Each row has a class, written after it.
[ 45 -13 -71 -13 -12 -22  15  60 -27 -20  22 -21  12  25   0   9   6   6
  -9  26  26  -9  15  39 -34 -51 -12  44 -10 -29  25   9 -10  24   7 -23
 -23]  Q_410
[ -1 -50  -5  -5  -5  14 -40  48  17  17 -33 -16 -13   4 -10  42  -2   9
  14 -27  36  -2  11   7  15 -53  12  -4  27 -23 -39  20  27  17 -29  -3
 -54]  Q_526
[ -8   5  22 -31 -23 -58 -51 -15 -47   5  -7 -27  19  61 -45 -27  21 -31
 -20 -14   2  23  52  15  28  80 -56   0 -19   9  -1  30   3   3  40 -18
  21]  Q_185
[  3  46 -21 -20  -1 -44   0  55 -59 -19  48 -20  10  28 -16  -1  72 -33
  23  16 -19  43 -17  50  14 -58   7  -6  30  13  62  41 -38  47  13 -11
 -44]  Q_185
[-12 -20 -76  38  32 -35 -24   1  15  23  41   1  32   0  11  61  -3  13
   7 -53  85  11 -16  53  24  34   8 -42  47  10  -5 -53  72  23  54 -23
   3]  Q_410
[ -8  30  -2  -3  23   4   8 -10  -1  -7  15 -54  13   3 -25  46 -17 -37
   9  14  41   2 -31  10 -15  64 -37  14  22  63  38   3  32  17  37  -3
  45]  Q_526
[ 12 -26 -31 -47   2 -13 -45  94  20   2 -11 -40  -9  28   4  48  53  -9
  11  -3  11  30  25 -14  26 -11  40 -17  75   7  -6  17  15  29  18 -35
 -34]  Q_526
[  2 -12 -29   7   9 -17  45 113  15  13  -2  16  13  10  -8   7   5 -24
  -8  24   9 -26  46  28 -60  24   1  48  27 -28  24 -19  39 -48   4 -17
  16]  Q_703
[  7 -44 -48   4  19 -17 -41   7 -27   8  23 -12  44  -7  28 -52  -3 -16
 -13  17  17  -2  29   7  12 -12 -23 -55 -40 -24 -37  -3  -4  23  64  11
  19]  Q_188
[-28  23   7   8  45 -17   0   2   0  17   2   0   4  15 -27  56 -13  -4
 -17 -22   3 -15  17  56 -18  42 -15  30  -2 -18  -4 -37  18 -68 -14  -3
  65]  Q_410
[ -4  -2 -41 -22  -2   3  20  -9  28  28 -60  15   5  58  -5  18 -12 -35
  23  57  15   2  -7  32 -10  29  18  70 -46  39  72 -34  70 -20   3  -8
 -17]  Q_963
[ 23  11 -11  25  39 -24  -7  -7 -34  48  26  -9  -9 -10 -16  63   3  20
  27  20  40  14  10  24  21  39  53 -55  -2 -15 -33  15  47  52   0   7
 -27]  Q_121
[  0 -15 -56 -18 -13   0 -50  28  -7   3  12  10 -32  34  10 -19  10 -20
  39  -6  10  16   2  17 -26 -59  -5  -2 -30 -21  49  25  11 -15  10   9
 -22]  Q_185
[ 55 -70 -82  12  21 -30  47  26  -6 -40  -9 -53  29  13  57 -35 -11 -22
   3  36  22   4  21  38   9  12  19 -30 -10  15  48  -1  33  78  32 -42
 -78]  Q_188
[ 22   7 -21   2 -10 -14 -19  67   4  15  47  14  18  31 -38  -3  19  13
   7  -1  40  22  36  34 -18 -28   3  10   9 -22  -2  -1  34   6  51  -8
   3]  Q_106
[ 50  17 -72 -15  20 -13  10   6  46 -15  29 -15  17 -42  66 -21  25 -13
  32  60 -42 -16  -1   3 -22 -60  33  34 -50  -5  73  -8  -1  -4  13  15
 -50]  Q_133
[ -9 -15 -18  25  35 -24  49   6 -13  18  63 -44 -27  38  18  36 -10  62
  10 -24  70 -10  10  82 -22  40  -2 -70  70  14  -6  13  38   8  56  -4
 -20]  Q_188
[ -4 -49 -54  49 -11 -19   9 -34   5  -3  -9 -40  -8  -7  42  73 -56  -1
  37  11  69 -12  -3  59  -9   8  35 -44  22 -30   3  -4  81  51  -7 -31
 -90]  Q_121
[  2  15  21  30  20  22  70 -30   9  36  22  -4 -10  28 -28  62  25  35
  29 -52 -12 -19 -11  67  -3  37  26 -10  35  19  45  19  87  34  -8  28
 -66]  Q_121
[ 31 -18 -58 -32 -18  -2  -3 -36 -26 -11  37 -30  25  43 -15  -3 -22  30
  -2  20   0  23  33  24   0 -17 -11 -18 -11  -5   7  25   6  29  47 -25
 -36]  Q_410
[ 31 -16 -58 -15  20 -59  -8  -5 -19 -46 -12 -16  50 -37  36 -60   8 -35
 -43   8 -81 -22  16 -22   8 -56  -5  10 -61  -1  16  27 -28  -9  35  19
   5]  Q_346
[ -3 -43 -35   9   2 -73  13  21 -20  45  29  -5  -4 -21  -5  24   7  -1
 -25 -14  48 -40  22   6  -9  18 -37  -4   8   0 -27   4  32   9  -2   2
   6]  Q_346
[ 42 -33 -11 -25  27  -2 -33  17  25   8  59 -41  18  21 -20  29 -26 -25
   8  32  41  -7  30 -14 -38  43 -19  -3 -15  43  12  21  30  23  28  -4
  29]  Q_106
[-18 -17 -44   2  25  29 -44   8  48  40  65  26  -9  56 -47  29 -10 -36
  19  19  40  21   9  38 -15   2  11  20 -43  13  71 -42  55 -14  30 -16
  17]  Q_526
[ 47 -24 -33  69  20 -38  25 -23  26  21  26   7   7 -64  -2  86 -47  23
  34  -8 -35 -31   6 -26   0  37  12 -13  93  10   8 -17  44  54 -17   7
 -66]  Q_133
[ 41 -19 -20  -7   3  19  53  22  27 -33  43 -10  15  42 -11 -31 -25 -76
  21  33 -16  14  26  59 -59  40 -45 -27  33  44  15 -18   2  12  -7  11
  26]  Q_703
[ 20 -57 -39 -16 -26  -4 -26  40 -11 -15  -5 -29 -25  62  37 -10  -9 -13
   8  19  -2   6   9 -25 -21 -42  15  13 -47  -5  84   5 -25  17  -6 -40
 -29]  Q_188
[-13 -22 -38 -29   4 -16 -35  56 -27  31 -47 -16  30  -2  -4 -35  22 -62
 -27  25   5  -9  26  -3  14 -47 -26  23 -56 -11   2   2  11  -5  13  -6
   2]  Q_188
[ 41 -22 -11 -20  -2 -44  -1  45 -49  -9 -16 -35  54   0  -7 -36  12 -10
  19  17  -9  14  29   5  23 -38 -55   2 -25  32 -14  35 -68  73  -4 -22
   6]  Q_106
[-31 -11 -18  22  13  37  15  22  11  49 -14 -25  -8   6  11  61   0  53
  48 -33  67   5 -36  21 -13 -24  21 -26  72  -7  23 -16  86   4   2  -8
 -39]  Q_963
[ 31  -6 -26 -23   8  -4 -79  15   9  43 -15  -4  30  41 -44 -26  10 -24
   2 -36  -2  18  12  -2  17 -22 -38   8  -2  33   3  20  27 -21  12  42
  -8]  Q_703
[-11 -15 -33 -19   4 -23  -8  46  17  -1  13  38  32 -30 -10 -17  10 -18
 -11  30 -66 -44  39  -8 -12 -93   1  62 -29 -11  29  26 -22 -36  13  20
 -21]  Q_133
[ 29 -54 -67 -13 -25 -16  15  -9  16  14  -5  42  25  85 -17   3 -20 -21
  44 -14  47  21  36  38  16  40 -22 -27 -10  68  30 -36  42  82   8 -44
 -13]  Q_963
[ 23 -27 -43 -20 -18 -10  48 -10 -22 -31  25  12  22   1  22 -38  51 -18
 -20  -8 -59  -6   2  36   2 -14  18   6 -35 -32  28   1   3  36  20  -8
 -32]  Q_106
[ 46 -48 -63  38   5 -13  36 -36  46  15 -22  23  29 -50  21  43 -49 -20
   9  -3 -13 -35  30 -16  27  33 -34 -32  68  21 -44 -83  24 103 -41 -24
 -14]  Q_133
[  2 -31 -35  57 -19  -3  38  42  -1  45  78  -8  -8 -29 -56  60 -29   8
  17  -6  81   2  21  40 -19   1 -35 -32  74  -6 -26 -22  59  90  37 -53
 -11]  Q_106
[ 20   0 -41 -46  21  -3 -48 114 -13  33 -49 -32 -26  31 -32  27   1 -10
 -10 -10  32  10  50 -40 -28   9   2  -7  35   9   3  50  31 -35   1 -22
   4]  Q_410
[ -7 -28  -3 -27  -2  -6  19   8 -23 -17  16 -26  41  41 -21 -31  52  10
 -39 -30  -3  -1   4  24  20  20 -21  42 -11 -10  41   3   5   6  31 -27
  -9]  Q_526
[-12 -48 -17  38   4 -34 -59  36  22  36  11   6   6  -2  21   6  -4 -28
  23  -7  66 -10   7 -21  13  31  18 -55  19  21  41   8  52  47 -23  33
 -35]  Q_703
[ 20 -40 -35 -29  38 -55 -32 -24 -30   7  -2 -72   7   4  48 -22  23  60
 -19  15  12  -2   2 -12  33 -42  12   1 -46 -16  19  28  -6  -6   9  11
 -17]  Q_346
[ 27  18 -56  29  34 -54  43  75 -39 -34   4 -10  23  -9  23 -14  50   3
  10  -8 -34   7   1  15   2 -50  57 -11   5   0  85   8  28  61  26  21
 -14]  Q_526
[ 46 -10 -75 -17  21 -12  20  51  31 -28 -40 -17  44  31  49 -49  17 -36
  17  68 -56  12  26  22   4 -30 -17  22   8  12  75 -27 -39  37 -11 -22
 -29]  Q_346
[ 45 -22 -52 -10  29   0 -54  -4 -18   9  25  27   0  19 -13  95   8  -5
  33 -31  46  28 -37  -3  54  -9  60 -63  67  20 -12  10  50  90 -23  18
 -70]  Q_188
[ 37 -54 -78 -26  12 -66 -17  23 -40   9  -6 -59  30  16  25   9  39 -13
 -24   9  -5   0   9  -1  27 -19  -2  -2  -4   0  26  18  14  48  12 -27
 -48]  Q_346
[  9 -20  -1 -29  -7   5 -13  37   9  18  -1 -26  21  90 -49 -12  -7 -50
  10   5  40  21  45  37 -25  38 -55 -15   5  72  16  14  54  27  42   8
  41]  Q_106
[ -2 -52  11 -12  18  -7 -13  47 -21  23   0 -10  26  21  -8 -24  40 -21
 -29  33 -87   7  34  -9  30  28  21   9 -12 -24  13  23 -44 -11  29 -31
 -54]  Q_188
[ 20   4 -45 -16  -5  13   3  53  -9   0 -49   9 -23  18 -43 -17  -6 -36
 -18 -10  12  25   4  27  -6   3 -39  39  35 -10 -12 -18  -3 -33 -18 -19
  16]  Q_410
[  5   3 -36 -13 -12 -59  21   8 -53 -16  41 -31  10  17  16 -11  68   8
  -5  -9 -59  30   7  14  13  -3  40 -12 -21 -20  49   6   1  19  63 -18
  -8]  Q_526
[ 38  25 -29 -16 -20   2  33 -25 -19 -23   4 -50  42  21 -19  16  27 -30
  12  17 -42  14 -26  49   5 -18 -31  26  54  19  45   1   8  63   6 -10
 -57]  Q_963
[-20  -8  -9  12  -8 -10   2  39 -13 -14   9  52  16 -22  -3 -36  11 -15
  16  34 -28  -4  -7  13  -4 -76   7  28   3 -28  35  14 -30   6 -23  40
 -12]  Q_106
[ 23  22 -20  29   6  -5   5  23  -7   0  33  11 -35  14 -19  91 -12  16
  43 -70  55  -4 -32  23 -10 -40  23 -36  36  49  22  26  64  64  15  33
 -12]  Q_188
[ 33 -31 -35  21  35 -34  11 -24 -11 -40  56 -20  20   9 -21 -28 -42 -11
 -14  22  -7  -2  52  19 -43  74 -17  10   2 -37  47 -23  51 -37  36   4
  43]  Q_133
[ 38 -19 -65   9  49 -13  43  -5 -17 -21  50 -14  -9 -40  22  19  23   6
  23 -23 -40 -22  -9  10  -1  22  25 -14 -28  12  76  34   8  41  25 -16
 -30]  Q_133
[-19 -26 -19  11 -14 -33  32   8 -55  10   6 -37  26  42  12 -26  67   4
  -7 -16 -37  -6   7  56   1  -5 -16  -5  -7 -25  45 -17  34  44  47  16
  20]  Q_963
[  4  -2 -23 -29 -13  -9  44  16 -21  15  -3  35  49  48 -56  33  35 -41
   4  -9 -26  11  32  32  15  37   0   8  17  27  24 -23  54  57   7 -35
  -4]  Q_963
[ 50  38 -23  42  -6 -58  31 -71 -27  20  -5  -3 -15 -39  -3  86 -29  54
  17 -23   0  11 -25 -36  40  41  58 -27  16  37   2   3  60  90  22  -7
 -40]  Q_106
[ 18  21 -19 -35 -15  19  37  84  -9  12 -72  21 -29  14 -31  -6 -10  -1
  15 -10   6  11  26 -10 -42 -40 -11  33   9   3 -28  -4  14 -45 -13 -22
  47]  Q_963
[  0 -31 -22  43  -4 -11   9 -38 -11  55  30 -30  23   3 -11  19   0 -27
  11   5  30  24 -35  -7  14  70 -15 -37  34  22  57 -20  72  51   1 -10
 -69]  Q_346
[ 24  33 -60 -27 -16 -36  -7  -7   4   1  25 -17   9 -14  30  13  52  19
  18  21 -17  -6  17  11  22 -55  42  11 -40 -11  52  23  32  40  50   1
 -61]  Q_133
[ 19 -54 -51  91  16  -4  17 -13 -10   9  -4  -6 -31   6  -7  33 -40 -37
  19 -46   1 -19 -30  34  -4  28 -15 -30 -12  26  64 -12  38  94 -12   4
 -28]  Q_526
[ 14  -1 -42 -24  27 -36 -46  25 -31   2  46 -25  14  28 -36  24   9  -7
  -1   5  42  29  17  -5   8 -29   7 -17  38  11  27  11  56  32  31   3
  13]  Q_185
[ 31  -2 -26 -31  -6   6  19  86   2  -5  -5 -14  42  34 -15 -24  32 -37
   2  22  28  11  -1  -6 -39  70 -47  64  43  16  57 -10  16 -22   7 -13
   9]  Q_410
[ -1  11 -30  21 -23  -8 -38  64   2  30 -10   8 -29  24 -35 -56  38 -29
   7  -7 -60  45  47 -27  28  -1   5 -28  16   0  74  -4  14  37  45   2
  22]  Q_703
[ 54 -17 -96 -27 -11 -31  37  56 -75  -9 -54  -3 -26   5  16 -20  27  -7
   7   7  -5  -4  -6   2 -16 -79  30  11 -46 -11  27  35  25  50  -5   6
 -20]  Q_963
[  5 -51 -42   6 -12 -15  15  87 -59  32  12   8 -26  53  -2 -11  32 -23
 -19 -21 -31   4 -11 -10 -19 -50  29 -24 -25  26  44  37 -17  22  35 -14
 -42]  Q_188
[ 33 -12 -15 -45  -5  26   6   5  19  26  23  17  -2  25  -2 -20  16 -46
  16  53 -28  22  -5  15 -18  -6  12 -14 -20  36 -16  22 -16   0  -1  20
 -43]  Q_106
[ 38  -1 -72 -10  21   4  34  20  -4  -4  17  -4  30  -8  18   7  -1 -11
 -12   6 -42  -8   0   4 -19 -17   3  -3  -1   9  25  -8 -26  16   6 -37
 -29]  Q_410
[-18 -44 -16 -29  16   3   0  54  22  27   1   7   8  14   5 -24  40  26
  15  37 -21  -5  35  24   8 -11  11  37 -14 -15  19  24   4 -23  44   3
 -13]  Q_106
[ -5  48  -7  -2  24 -64 -22 -14 -48  36  32 -74  65  23  -6 -47  43  -4
 -13 -14 -24  22  13  42  -5 -65 -41 -15 -18   1  41 -30  -3 -23  18  10
  29]  Q_963
[ -5   1 -49 -19   3   0  15  48  -5 -17  25   0  30  30 -23 -18  12 -24
  -2  64  34   2   8  23  -8  16   2  52  -6  11  95  17  31  16  47 -15
  -3]  Q_703
[-24 -22  -4  19 -11   0  77  -2 -35 -17   2  24  23 -49   5  40  -7  -1
  34 -41  31 -24 -20   1  -7  24   5  -6  17 -12  36   4  76  38 -24  -4
 -28]  Q_188
[-26  -2  -6  -1  -3  -6  16  22 -25  52  22 -32 -27  23 -24   8  14  53
 -20 -27  89  25  29  38  17 -17 -15 -64  26 -17 -56  -4  37  16  31 -38
  11]  Q_346
[ 14 -28  -4  -3 -24 -22  35  -6 -69 -32   8 -34   0  52 -40 -11 -25  -7
 -24   5  43  17  11  50  -7  38 -45  -5  14   9 -40  16 -18  32  31 -32
  36]  Q_121
[-25  -8 -24  61 -24 -76  10 -13 -40  -4  13 -21   9 -24  30  20 -15   4
  -5  12  92 -15 -10  27   0  12  17 -23   4 -38  20 -24  62  55  -1  10
 -25]  Q_526
[  2 -29 -48 -41 -18 -38 -23  80  -5  36  -6 -29   5  -1   4 -35  72  13
  12  24  16  -1  41   9  27 -76 -22  27 -25 -15  21  49  13  25  34   1
 -41]  Q_346
[ 24 -29 -68  15  -8   3  63  -3  -4 -18   1  -2  24   2  29  -7  19  20
  -6  15   3 -23  13  40  28 -44  -6  26 -37 -19  45 -51   5 107  13 -44
 -14]  Q_133
